X =
[[ -0.9  31.9  41.5   2.9   7.6]
 [ 11.8  -3.3  36.0  -3.8  32.8]
 [-24.5 -24.5  -4.6 -30.5 -14.8]
 [ 23.9  24.6  -1.7 -53.6 -19.9]]
Rows and columns are counted from 1.
(1, 1)	-0.9
(2, 1)	11.8
(4, 1)	23.9
(3, 3)	-4.6
(4, 2)	24.6
(4, 5)	-19.9
(3, 5)	-14.8
(1, 5)	7.6
(4, 3)	-1.7
(2, 4)	-3.8
(2, 3)	36.0
(1, 4)	2.9

W =
[[  3.36  -1.36  10.22   7.41  15.24   2.40]
 [ 13.51  15.54   2.67  16.35 -10.79   9.95]
 [ 20.12  23.75 -15.26  14.30   7.47  14.60]
 [  1.80  -4.19   5.55   6.70  10.46   1.08]]
Indices start at 1.
(1, 1) => 3.36
(1, 2) => -1.36
(4, 1) => 1.80
(1, 5) => 15.24
(3, 4) => 14.30
(2, 5) => -10.79
(1, 3) => 10.22
(2, 1) => 13.51
(2, 3) => 2.67
(3, 6) => 14.60
(4, 3) => 5.55

arr =
[[58 39 44 31 58 54 69 88 50 38 74 71 81 19 59]
 [50 44 41 21 69 55 73 86 52 49 76 78 79 30 48]
 [54  1 49 31 32 72 48 44 80 51 49 61 41 41 51]
 [35 26 38 36 19 27 32 28 75 25 34 47 46 36 39]
 [52  7 63 14 53 21 64 79 64 36 61 71 80 28 62]
 [36  6 40 30  9 53 45 30 90 32 57 49 60 30 50]
 [68 26 62 41 37 48 60 31 82 37 51 79 61 72 31]
 [61 26 52  1 73 43 67 87 73 39 70 61 64 42 47]]
Indices start at 1.
row 1 col 1 -> 58
row 7 col 5 -> 37
row 5 col 2 -> 7
row 6 col 15 -> 50
row 2 col 6 -> 55
row 6 col 4 -> 30
row 8 col 12 -> 61
row 3 col 6 -> 72
row 6 col 6 -> 53
row 2 col 9 -> 52
row 7 col 3 -> 62
row 3 col 15 -> 51
row 1 col 3 -> 44
row 1 col 7 -> 69
row 5 col 14 -> 28
row 8 col 3 -> 52
row 3 col 3 -> 49
row 7 col 7 -> 60
row 6 col 11 -> 57
row 8 col 15 -> 47
row 7 col 6 -> 48
row 5 col 3 -> 63
row 2 col 5 -> 69
row 5 col 5 -> 53
row 8 col 2 -> 26
row 2 col 12 -> 78
row 3 col 2 -> 1
row 3 col 10 -> 51
row 1 col 10 -> 38
row 3 col 13 -> 41
row 5 col 1 -> 52
row 8 col 4 -> 1
row 7 col 12 -> 79
row 8 col 13 -> 64

B =
9.6,9.8,5.5,-3.6,-15.4,-8.4,9.8
20.6,0.4,3.0,5.1,-19.2,-13.6,14.4
-12.2,-13.8,-17.1,-17.8,-11.7,-5.8,-9.9
37.6,55.5,20.2,-21.6,-13.0,11.6,14.1
17.6,16.7,11.6,2.9,-6.4,12.4,38.6
3.2,20.0,16.6,11.7,30.0,21.6,0.3
1.0,-0.4,-10.5,-21.9,-26.5,-21.1,-11.8
-5.3,-6.5,0.8,12.2,20.6,18.7,5.9
-31.9,-30.9,-22.4,-7.2,10.6,4.8,-12.3
-16.3,-16.9,-10.9,-2.0,2.7,-0.9,-11.6
-12.8,2.0,-0.4,-3.4,14.1,10.9,-6.1
-26.1,-21.8,-20.7,-14.9,2.7,-1.5,-20.1
-7.5,-9.2,4.5,23.4,29.8,30.2,25.4
4.4,0.0,-3.0,-8.7,-20.6,-13.2,5.0
Indices start at 1.
row 1 col 1	9.6
row 10 col 2	-16.9
row 9 col 6	4.8
row 4 col 3	20.2
row 14 col 7	5.0
row 11 col 3	-0.4
row 6 col 1	3.2
row 7 col 4	-21.9
row 3 col 4	-17.8
row 7 col 5	-26.5
row 11 col 2	2.0
row 1 col 3	5.5
row 7 col 2	-0.4
row 4 col 2	55.5
row 8 col 2	-6.5
row 13 col 3	4.5
row 8 col 4	12.2
row 3 col 2	-13.8
row 6 col 6	21.6
row 1 col 2	9.8
row 10 col 5	2.7
row 11 col 1	-12.8
row 12 col 6	-1.5
row 4 col 7	14.1
row 14 col 6	-13.2
row 10 col 1	-16.3
row 13 col 6	30.2
row 10 col 3	-10.9
row 12 col 2	-21.8
row 10 col 7	-11.6
row 14 col 1	4.4
row 8 col 3	0.8
row 10 col 6	-0.9

x =
5,-9,21,4,-15,4,4,-14,4
7,-5,22,9,-19,10,2,-7,0
-3,-23,16,-17,1,-16,9,-38,15
5,-10,21,3,-15,4,4,-15,4
3,-14,21,-3,-11,-2,5,-22,8
5,7,4,11,-9,12,-2,12,-5
2,-21,26,-8,-11,-7,8,-34,12
-6,15,-29,-3,23,-4,-4,22,-5
-3,-4,-3,-8,8,-8,2,-8,5
-6,15,-29,-4,23,-5,-4,21,-4
4,1,8,7,-9,7,0,3,-2
5,13,-1,14,-7,14,-4,21,-9
-4,-12,2,-14,9,-14,5,-20,10
2,12,-8,9,0,9,-4,20,-7
3,-12,17,-2,-9,-2,5,-18,6
Rows and columns are counted from 1.
row 1 col 1	5
row 2 col 5	-19
row 10 col 7	-4
row 5 col 4	-3
row 4 col 8	-15
row 7 col 2	-21
row 6 col 4	11
row 13 col 9	10
row 5 col 9	8
row 9 col 2	-4
row 10 col 3	-29
row 2 col 2	-5
row 14 col 1	2
row 8 col 1	-6
row 11 col 2	1
row 15 col 7	5
row 10 col 1	-6
row 2 col 3	22
row 1 col 6	4
row 4 col 9	4
row 12 col 7	-4
row 13 col 6	-14
row 14 col 4	9
row 7 col 1	2
row 4 col 3	21
row 11 col 3	8
row 2 col 7	2
row 3 col 2	-23
row 12 col 4	14
row 8 col 4	-3
row 3 col 9	15
row 9 col 6	-8
row 12 col 8	21
row 12 col 6	14
row 13 col 1	-4
row 15 col 8	-18

A =
[[10.7, 8.1, -3.8, 8.7, 28.4, -0.1, -11.0, 12.8, 4.8, -2.7, -38.6, -1.6, -14.1, -25.2, 20.6],
 [4.6, 12.0, -9.1, 6.5, 26.1, 2.6, -13.8, 10.2, 3.7, -5.2, -36.5, 2.1, -9.5, -25.4, 15.5],
 [27.9, 21.4, -11.3, -5.6, 21.0, -20.8, 19.2, 6.5, -1.0, 16.2, -5.1, 0.6, 17.7, 16.3, 11.9],
 [23.0, 12.7, -26.4, -7.0, 9.8, -25.5, 14.2, 13.6, 2.3, 9.8, -5.6, -1.7, 21.0, 34.7, 9.5],
 [9.2, 24.3, 1.3, 6.5, 34.2, -7.9, 0.1, 5.7, 15.1, -8.1, -34.8, 3.4, -2.8, -24.2, 18.2],
 [20.3, -5.4, -42.9, 6.7, -9.5, -4.2, 12.2, 27.6, 4.9, 3.8, -16.6, -6.9, 23.7, 26.3, 1.5],
 [11.8, 13.5, -7.8, 9.6, 30.0, 1.5, -10.2, 9.6, 5.9, -7.7, -39.9, 4.1, -8.7, -24.7, 19.1],
 [-2.0, 4.9, -21.5, 10.0, 14.8, 5.1, -15.1, 11.2, 2.0, -14.7, -42.9, 3.0, -8.4, -21.3, 5.9],
 [11.3, 28.2, 4.3, 7.0, 36.2, -6.6, -0.5, 11.1, 8.0, -0.2, -39.5, 5.5, -0.9, -23.1, 14.7],
 [18.9, -7.8, -40.7, 1.3, 2.4, -0.9, 4.9, 21.1, -2.2, -3.5, -23.5, -4.6, 13.3, 26.5, -1.0],
 [15.1, 27.2, 0.6, 1.2, 39.2, -10.9, -0.2, 8.8, 12.5, 4.9, -32.9, 4.8, 1.4, -19.0, 13.1],
 [29.0, 18.3, -2.7, -10.0, 23.3, -26.5, 11.8, 10.0, -0.4, 17.9, -8.8, 3.5, 26.4, 11.8, 17.9],
 [24.4, -0.8, -35.5, -7.4, 5.5, -14.6, 15.3, 18.0, -5.6, 0.8, -14.5, 0.9, 23.6, 34.0, 12.1],
 [23.4, 23.3, -0.4, -7.5, 26.7, -25.4, 14.7, 3.9, 5.9, 17.8, -7.6, 1.2, 20.2, 15.5, 16.0],
 [32.1, 24.1, 1.0, -9.5, 32.4, -30.1, 5.8, 3.4, -0.8, 16.5, -17.3, 9.2, 19.1, 5.7, 17.0]]
Indices start at 1.
row 1 col 1: 10.7
row 9 col 2: 28.2
row 11 col 5: 39.2
row 9 col 3: 4.3
row 1 col 2: 8.1
row 10 col 7: 4.9
row 15 col 9: -0.8
row 14 col 11: -7.6
row 8 col 5: 14.8
row 8 col 10: -14.7
row 7 col 14: -24.7
row 5 col 14: -24.2
row 15 col 13: 19.1
row 11 col 9: 12.5
row 14 col 12: 1.2
row 1 col 10: -2.7
row 10 col 10: -3.5
row 4 col 8: 13.6
row 5 col 13: -2.8
row 2 col 9: 3.7
row 14 col 5: 26.7
row 2 col 2: 12.0
row 12 col 2: 18.3
row 14 col 6: -25.4
row 5 col 7: 0.1
row 9 col 7: -0.5
row 15 col 8: 3.4
row 13 col 7: 15.3
row 14 col 10: 17.8
row 9 col 15: 14.7
row 1 col 5: 28.4
row 1 col 8: 12.8
row 14 col 15: 16.0
row 4 col 6: -25.5

a =
626,562,442,430
356,578,334,303
368,518,186,482
417,613,538,188
650,506,467,543
553,477,322,602
625,564,440,425
742,354,839,751
457,420,371,649
532,580,261,409
371,515,184,479
531,581,261,410
Indices start at 1.
row 1 col 1 => 626
row 5 col 2 => 506
row 10 col 2 => 580
row 7 col 4 => 425
row 4 col 2 => 613
row 11 col 4 => 479
row 6 col 3 => 322
row 7 col 2 => 564
row 11 col 2 => 515
row 6 col 4 => 602
row 12 col 3 => 261
row 5 col 4 => 543
row 2 col 2 => 578
row 4 col 4 => 188
row 8 col 4 => 751
